Below is a small trained network, with its code and all its weights. Each question gives an input and a class and asks what happens when units are switched off, that is, made to give their printed mean instead of their output.

import numpy as np


def w(rows, s, z=0):
    codes = np.array(rows[::2]) - 128.0
    scale = np.full(codes.shape[1], s)
    scale[-1] = z or s
    return codes * scale


def f(y):
    return y / 2 * (1 + np.tanh(0.7978845608 * (y + 0.044715 * y**3)))


def log_softmax(a):
    a = a - a.max(-1, keepdims=True)
    return a - np.log(np.exp(a).sum(-1, keepdims=True))


def net(x, mask):
    res = np.array(x, float).reshape(1, 4) / 4 @ E
    y = f(res @ A[0][:, :-1].T + A[0][:, -1])
    res = res + np.where(mask, y, B[0][:, -1]) @ B[0][:, :-1]
    return log_softmax(res[-1] @ U[:, :-1].T + U[:, -1])


A, B = {}, {}
E = w([
[56,47,128,109,207],'x0',
[118,160,57,241,83],'x1',
[87,98,254,193,146],'x2',
[228,4,192,193,144],'x3',
],0.0095)
A[0] = w([
[122,88,148,145,121,178],'N0',
[183,95,160,107,136,199],'N1',
[43,134,51,142,144,198],'N2',
[198,120,138,145,131,124],'N3',
[237,57,99,171,122,140],'N4',
[148,145,115,32,137,193],'N5',
[91,3,95,98,181,162],'N6',
[158,101,54,164,126,252],'N7',
[88,134,59,227,121,115],'N8',
[70,150,201,122,131,187],'N9',
[26,122,72,145,154,145],'N10',
[108,106,172,203,119,148],'N11',
[135,143,25,28,124,119],'N12',
[170,185,144,86,112,156],'N13',
],0.017,0.0029)
B[0] = w([
[127,146,135,105,147,159],'N0',
[92,144,126,78,114,176],'N1',
[155,84,109,102,91,218],'N2',
[164,124,100,92,114,169],'N3',
[185,174,143,76,186,214],'N4',
[71,129,64,150,105,198],'N5',
[20,154,184,141,136,202],'N6',
[165,90,123,68,126,186],'N7',
[180,58,107,187,108,205],'N8',
[172,71,153,97,140,179],'N9',
[188,111,104,106,92,204],'N10',
[132,147,128,156,194,186],'N11',
[109,254,64,141,126,251],'N12',
[95,73,79,112,133,176],'N13',
],0.028,0.019)
U = w([
[139,27,148,144,73,232],'0',
[2,231,111,213,151,173],'1',
[233,164,222,121,206,173],'2',
[171,193,96,96,86,162],'3',
[32,118,240,83,173,98],'4',
[127,181,226,212,96,2],'5',
[135,93,198,230,170,66],'6',
],0.0076,0.0034)

Each question gives the input, the list of numbers given to net, and the class t.
The units are the neurons (one row each of A and B). Each row of codes is followed by its name. A weight is (code - 128) times the scale printed after its matrix; where a second scale follows, it is the last column's (A, B and U).
mask holds one flag per neuron, in row order. A switched-off neuron (its flag False) gives its mean, the last column of its row in B, instead of its output. The means were averaged over made-up inputs and are rounded, as every weight is.
A unit's drop is (log p(t) with every unit on - log p(t) with that unit switched off) / (log p(t) with every unit on - log p(t) with every unit switched off).
The circuit of an input: a set's keep is (log p(t) with only the set's units on - log p(t) with every unit switched off) / (log p(t) with every unit on - log p(t) with every unit switched off). Starting from the 12 units with the biggest drops (on a tie, the unit counted first), units are removed one at a time, each time the one whose removal leaves the highest keep (on an exact tie, the one counted first), for as long as the keep stays at least 0.8.
units of the circuit, in order: the units of the circuit, biggest drop first
unit that matters most: the unit with the biggest drop
k most important neurons: the k neurons with the biggest drops, biggest first
drop when u is switched off: that unit's drop, to one decimal
input [-3,4,7,0], class 6: unit that matters most	N4
input [-1,-8,5,-6], class 0: 2 most important neurons	[N9 N12]
input [1,0,6,1], class 4: 4 most important neurons	[N12 N4 N8 N10]
input [6,2,3,2], class 4: units of the circuit, in order	[N12 N6]
input [-2,-3,6,-3], class 2: units of the circuit, in order	[N5 N9]
input [-7,1,8,-5], class 6: 2 most important neurons	[N4 N2]
input [-1,8,7,-1], class 6: units of the circuit, in order	[N11 N8]
input [1,-1,1,7], class 2: 2 most important neurons	[N4 N5]
input [-4,-3,7,0], class 2: 2 most important neurons	[N6 N5]
input [-1,8,-1,1], class 0: 2 most important neurons	[N8 N12]
input [-4,-2,4,-5], class 0: 3 most important neurons	[N12 N6 N4]
input [-3,0,-5,-5], class 1: 2 most important neurons	[N12 N5]
input [7,-8,1,-2], class 1: 2 most important neurons	[N5 N7]
input [4,1,-5,8], class 4: most important neuron	[N6]
input [-6,-2,5,-3], class 0: 2 most important neurons	[N12 N4]
input [-3,-6,-8,4], class 1: drop when N9 is switched off	0.2
input [2,-3,4,2], class 4: drop when N12 is switched off	0.2
input [3,-6,3,1], class 4: drop when N12 is switched off	0.2
